Below are the code and all the weights of a small trained network. Each question names an input and a target symbol and asks about switching units off, where a switched-off unit gives its printed mean instead of its output.

import numpy as np


def w(rows, s, z=0):
    codes = np.array(rows[::2]) - 128.0
    scale = np.full(codes.shape[1], s)
    scale[-1] = z or s
    return codes * scale


def softmax(a):
    e = np.exp(a - a.max(-1, keepdims=True))
    return e / e.sum(-1, keepdims=True)


def log_softmax(a):
    a = a - a.max(-1, keepdims=True)
    return a - np.log(np.exp(a).sum(-1, keepdims=True))


def net(x, mask):
    ids = ['Φβδεζμτ'.index(c) for c in x.split()]
    T = len(ids)
    res = E[ids] + P[:T]
    u = 0
    for l in range(3):
        r = res
        for j in range(3):
            rows = slice(2 * j, 2 * j + 2)
            q, k, v = (r @ M[l][rows].T for M in (Q, K, V))
            z = softmax(np.where(np.tri(T) > 0, q @ k.T / 2**0.5, -1e9)) @ v
            o = O[l][rows]
            res = res + np.where(mask[u + j], z, o[:, -1]) @ o[:, :-1]
        u += 3
    return log_softmax(res[-1] @ U[:, :-1].T + U[:, -1])


Q, K, V, O = {}, {}, {}, {}
E = w([
[164,59,89,155],'Φ',
[138,158,79,30],'β',
[123,48,130,202],'δ',
[137,185,4,61],'ε',
[78,136,141,69],'ζ',
[60,135,30,157],'μ',
[162,147,149,86],'τ',
],0.021)
P = w([
[151,79,171,190],'0',
[62,159,123,152],'1',
[171,109,143,127],'2',
[158,93,171,104],'3',
[17,124,72,158],'4',
[185,69,93,91],'5',
[160,85,185,76],'6',
[20,173,95,149],'7',
[189,34,67,66],'8',
[170,64,174,69],'9',
[12,165,85,126],'10',
[204,1,40,44],'11',
[176,93,210,89],'12',
[4,149,69,112],'13',
],0.006)
Q[0] = w([
[227,56,69,179],'0.h1',
[143,195,138,203],'0.h1',
[66,158,148,255],'0.h2',
[145,106,8,176],'0.h2',
[29,124,50,225],'0.h3',
[188,83,149,196],'0.h3',
],0.0069)
K[0] = w([
[165,111,96,50],'0.h1',
[118,170,39,179],'0.h1',
[40,187,234,198],'0.h2',
[65,122,3,119],'0.h2',
[87,83,130,133],'0.h3',
[90,159,205,2],'0.h3',
],0.009)
V[0] = w([
[173,103,137,147],'0.h1',
[174,174,57,163],'0.h1',
[37,149,129,195],'0.h2',
[138,127,130,2],'0.h2',
[138,148,230,55],'0.h3',
[214,151,81,210],'0.h3',
],0.0076)
O[0] = w([
[140,116,39,135,144],'0.h1',
[181,32,44,155,126],'0.h1',
[129,103,73,151,64],'0.h2',
[178,177,103,142,187],'0.h2',
[102,90,154,77,1],'0.h3',
[254,171,133,130,125],'0.h3',
],0.0075,0.0032)
Q[1] = w([
[103,119,162,218],'1.h1',
[192,91,203,166],'1.h1',
[159,125,157,152],'1.h2',
[102,113,185,137],'1.h2',
[138,53,248,107],'1.h3',
[1,220,33,103],'1.h3',
],0.0081)
K[1] = w([
[137,150,134,97],'1.h1',
[174,128,157,111],'1.h1',
[142,119,147,110],'1.h2',
[114,113,193,145],'1.h2',
[156,252,128,44],'1.h3',
[154,18,106,196],'1.h3',
],0.015)
V[1] = w([
[161,108,130,208],'1.h1',
[171,93,166,171],'1.h1',
[85,55,113,95],'1.h2',
[142,62,171,89],'1.h2',
[115,246,191,104],'1.h3',
[145,179,124,94],'1.h3',
],0.011)
O[1] = w([
[219,129,171,30,169],'1.h1',
[111,22,71,58,130],'1.h1',
[199,104,136,32,155],'1.h2',
[66,75,26,62,101],'1.h2',
[255,101,112,85,2],'1.h3',
[162,84,156,98,109],'1.h3',
],0.005,0.0087)
Q[2] = w([
[111,129,30,161],'2.h1',
[228,142,107,104],'2.h1',
[119,203,89,124],'2.h2',
[85,187,246,114],'2.h2',
[111,139,187,58],'2.h3',
[77,123,103,176],'2.h3',
],0.013)
K[2] = w([
[150,214,74,210],'2.h1',
[255,73,91,106],'2.h1',
[108,177,128,180],'2.h2',
[51,141,138,165],'2.h2',
[120,196,170,100],'2.h3',
[135,35,62,197],'2.h3',
],0.01)
V[2] = w([
[173,199,196,93],'2.h1',
[134,31,253,169],'2.h1',
[66,139,177,221],'2.h2',
[176,193,124,70],'2.h2',
[175,223,84,95],'2.h3',
[221,45,74,198],'2.h3',
],0.007)
O[2] = w([
[72,247,211,38,12],'2.h1',
[89,132,30,46,3],'2.h1',
[179,1,86,118,90],'2.h2',
[179,155,147,63,84],'2.h2',
[47,246,77,157,109],'2.h3',
[172,105,142,85,161],'2.h3',
],0.0057,0.0035)
U = w([
[132,101,59,97,180],'Φ',
[79,152,61,127,64],'β',
[104,79,155,105,40],'δ',
[132,144,151,162,120],'ε',
[12,100,148,109,254],'ζ',
[87,122,98,179,103],'μ',
[121,121,144,76,135],'τ',
],0.011,0.0048)

Each question gives the input, a string of symbols that net reads in full, and the target symbol t.
The units are the heads (2 rows each of Q, K, V and O). Each row of codes is followed by its name. A weight is (code - 128) times the scale printed after its matrix; where a second scale follows, it is the last column's (O and U).
mask holds one flag per head, layer by layer. A switched-off head (its flag False) gives its mean, the last column of its rows in O, instead of its output. The means were averaged over made-up inputs and are rounded, as every weight is.
A unit's drop is (log p(t) with every unit on - log p(t) with that unit switched off) / (log p(t) with every unit on - log p(t) with every unit switched off).
The circuit of an input: a set's keep is (log p(t) with only the set's units on - log p(t) with every unit switched off) / (log p(t) with every unit on - log p(t) with every unit switched off). Starting from all 9 units, units are removed one at a time, each time the one whose removal leaves the highest keep (on an exact tie, the one counted first), for as long as the keep stays at least 0.8.
circuit, biggest first: the units of the circuit, biggest drop first
unit that matters most: the unit with the biggest drop
heads that matter: for each layer, one digit per head in row order, 1 if its drop is at least 0.15 and else 0, layers parted by /
drop when u is switched off: that unit's drop, to one decimal
input δ τ δ, target Φ: circuit, biggest first	2.h1; 1.h3
input Φ β ζ Φ β μ τ τ δ τ ζ δ, target δ: unit that matters most	0.h3
input ζ μ ε ζ Φ τ δ ζ ε, target ε: heads that matter	010 / 000 / 100
input ζ δ δ, target δ: circuit, biggest first	2.h3; 0.h3
input β Φ Φ Φ τ ε ζ Φ Φ τ ε ζ ε β, target ε: circuit, biggest first	2.h1; 0.h3; 0.h2
input Φ τ ζ Φ Φ Φ ζ, target Φ: heads that matter	011 / 001 / 100
input Φ δ μ τ, target τ: heads that matter	000 / 101 / 100
input Φ μ Φ ζ δ Φ ζ Φ, target ζ: circuit, biggest first	1.h3; 0.h3
input Φ Φ τ τ ζ μ τ Φ Φ Φ τ Φ τ, target Φ: heads that matter	000 / 001 / 100
input Φ ζ β ε ζ Φ Φ Φ τ ζ Φ, target ζ: circuit, biggest first	0.h3; 1.h3
input δ ζ β δ ζ τ, target τ: circuit, biggest first	1.h3; 1.h1; 2.h1; 0.h2
input Φ ζ ζ Φ τ Φ μ β ε Φ Φ Φ ζ, target Φ: circuit, biggest first	1.h3; 0.h3; 2.h1
input ζ Φ Φ τ ζ Φ Φ Φ Φ Φ Φ Φ Φ μ, target μ: heads that matter	000 / 001 / 100
input Φ ζ Φ Φ τ τ Φ Φ Φ τ Φ β, target β: unit that matters most	2.h3
input μ ε β ζ τ Φ τ, target Φ: drop when 2.h1 is switched off	0.5
input ζ ζ Φ μ β, target μ: drop when 2.h2 is switched off	0.2
input Φ τ β ζ Φ ζ Φ τ β Φ μ, target μ: drop when 0.h2 is switched off	0.1
